Below is a small trained network, with its code and all its weights. Each question gives an input and a target symbol and asks what happens when units are switched off, that is, made to give their printed mean instead of their output.

import numpy as np


def w(rows, s, z=0):
    codes = np.array(rows[::2]) - 128.0
    scale = np.full(codes.shape[1], s)
    scale[-1] = z or s
    return codes * scale


def f(y):
    return np.maximum(y, 0)


def softmax(a):
    e = np.exp(a - a.max(-1, keepdims=True))
    return e / e.sum(-1, keepdims=True)


def log_softmax(a):
    a = a - a.max(-1, keepdims=True)
    return a - np.log(np.exp(a).sum(-1, keepdims=True))


def net(x, mask):
    ids = ['αγπτψω'.index(c) for c in x.split()]
    T = len(ids)
    res = E[ids] + P[:T]
    r = res
    for j in range(2):
        rows = slice(4 * j, 4 * j + 4)
        q, k, v = (r @ M[0][rows].T for M in (Q, K, V))
        z = softmax(np.where(np.tri(T) > 0, q @ k.T / 4**0.5, -1e9)) @ v
        o = O[0][rows]
        res = res + np.where(mask[j], z, o[:, -1]) @ o[:, :-1]
    y = f(res @ A[0][:, :-1].T + A[0][:, -1])
    res = res + np.where(mask[2:6], y, B[0][:, -1]) @ B[0][:, :-1]
    return log_softmax(res[-1] @ U[:, :-1].T + U[:, -1])


Q, K, V, O, A, B = {}, {}, {}, {}, {}, {}
E = w([
[125,111,162,8,208,182],'α',
[107,225,124,88,87,183],'γ',
[28,163,104,64,90,127],'π',
[171,116,114,126,49,37],'τ',
[83,39,46,151,92,107],'ψ',
[66,119,159,163,92,75],'ω',
],0.014)
P = w([
[133,44,143,106,26,255],'0',
[117,91,137,108,53,179],'1',
[111,111,134,112,77,142],'2',
[118,117,122,125,95,120],'3',
[124,125,114,137,110,100],'4',
[130,133,104,147,126,86],'5',
[140,144,91,149,135,66],'6',
[143,153,77,160,146,57],'7',
[147,158,57,167,155,43],'8',
[159,173,35,174,167,27],'9',
],0.0085)
Q[0] = w([
[182,15,165,163,141,77],'head 0',
[126,193,196,148,187,53],'head 0',
[194,224,126,150,111,199],'head 0',
[4,60,47,124,120,87],'head 0',
[96,139,89,81,71,110],'head 1',
[60,151,128,121,144,75],'head 1',
[193,111,146,130,153,102],'head 1',
[139,88,116,135,148,144],'head 1',
],0.026)
K[0] = w([
[179,36,98,184,228,64],'head 0',
[133,201,152,124,215,58],'head 0',
[199,208,155,130,156,251],'head 0',
[8,46,108,8,95,68],'head 0',
[94,195,90,172,159,109],'head 1',
[130,169,89,114,167,87],'head 1',
[121,107,167,148,150,167],'head 1',
[127,122,190,97,103,130],'head 1',
],0.023)
V[0] = w([
[126,119,168,89,139,121],'head 0',
[144,177,137,136,67,141],'head 0',
[111,113,101,169,91,134],'head 0',
[96,93,207,132,15,160],'head 0',
[73,94,135,91,184,75],'head 1',
[141,139,188,173,163,104],'head 1',
[183,106,122,67,248,136],'head 1',
[171,57,108,110,45,134],'head 1',
],0.012)
O[0] = w([
[138,176,194,116,124,87,111],'head 0',
[124,75,111,138,227,78,175],'head 0',
[118,101,55,176,114,177,188],'head 0',
[156,202,156,193,182,76,254],'head 0',
[196,46,147,194,254,125,129],'head 1',
[53,81,233,166,105,61,45],'head 1',
[41,98,32,187,175,90,38],'head 1',
[162,57,95,87,81,75,186],'head 1',
],0.0091,0.0086)
A[0] = w([
[123,68,202,6,143,240,60],'neuron 0',
[124,172,170,151,127,185,151],'neuron 1',
[50,126,122,159,166,142,1],'neuron 2',
[167,72,177,118,85,177,164],'neuron 3',
],0.02,0.0081)
B[0] = w([
[153,153,158,178,7,197,180],'neuron 0',
[118,75,134,142,164,134,213],'neuron 1',
[55,170,208,156,60,102,154],'neuron 2',
[46,148,83,120,153,96,255],'neuron 3',
],0.018,0.0082)
U = w([
[103,157,240,157,61,215,179],'α',
[28,163,254,227,181,142,174],'γ',
[127,60,204,249,84,96,81],'π',
[146,160,200,159,77,50,80],'τ',
[30,113,134,180,130,219,2],'ψ',
[141,132,195,41,246,228,183],'ω',
],0.0064,0.0069)

Each question gives the input, a string of symbols that net reads in full, and the target symbol t.
The units are the heads (4 rows each of Q, K, V and O) and the neurons (one row each of A and B). Each row of codes is followed by its name. A weight is (code - 128) times the scale printed after its matrix; where a second scale follows, it is the last column's (O, A, B and U).
mask holds one flag per unit, heads first, then neurons. A switched-off unit (its flag False) gives its mean, the last column of its rows in O or B, instead of its output. The means were averaged over made-up inputs and are rounded, as every weight is.
A unit's drop is (log p(t) with every unit on - log p(t) with that unit switched off) / (log p(t) with every unit on - log p(t) with every unit switched off).
The circuit of an input: a set's keep is (log p(t) with only the set's units on - log p(t) with every unit switched off) / (log p(t) with every unit on - log p(t) with every unit switched off). Starting from all 6 units, units are removed one at a time, each time the one whose removal leaves the highest keep (on an exact tie, the one counted first), for as long as the keep stays at least 0.8.
units of the circuit, in order: the units of the circuit, biggest drop first
heads that matter: for each layer, one digit per head in row order, 1 if its drop is at least 0.15 and else 0, layers parted by /
drop of u: that unit's drop, to one decimal
input α α π ψ, target ψ: units of the circuit, in order	[head 0; neuron 3; head 1]
input α γ π α π τ τ π γ, target ω: heads that matter	00
input π α τ τ ψ ω, target ψ: units of the circuit, in order	[head 0; neuron 3; head 1]
input τ ψ ω α π α τ α α, target γ: units of the circuit, in order	[head 1; neuron 2]
input α α α ω τ τ ω ω ψ ω, target ψ: units of the circuit, in order	[head 0]
input π τ τ τ τ ω τ ω τ, target γ: units of the circuit, in order	[head 1; neuron 3; head 0]
input π γ α τ γ π, target ω: units of the circuit, in order	[head 1; neuron 0]
input α α α α α τ α ω α ψ, target ψ: heads that matter	10
input ψ ω γ ω α τ α τ ψ τ, target ψ: heads that matter	10
input α α α ω α τ α γ, target α: heads that matter	11
input τ π α, target α: heads that matter	00
input α τ τ τ γ α ω ψ γ, target ω: units of the circuit, in order	[neuron 0; neuron 2; head 0]
input τ τ τ ω π α α π γ, target α: units of the circuit, in order	[head 0; neuron 0; head 1]
input ψ τ ω π γ ψ ω α α α, target γ: drop of neuron 2	0.8
input π ψ γ ψ π, target ω: drop of head 1	0.6
input ψ γ α, target α: drop of neuron 0	0.8
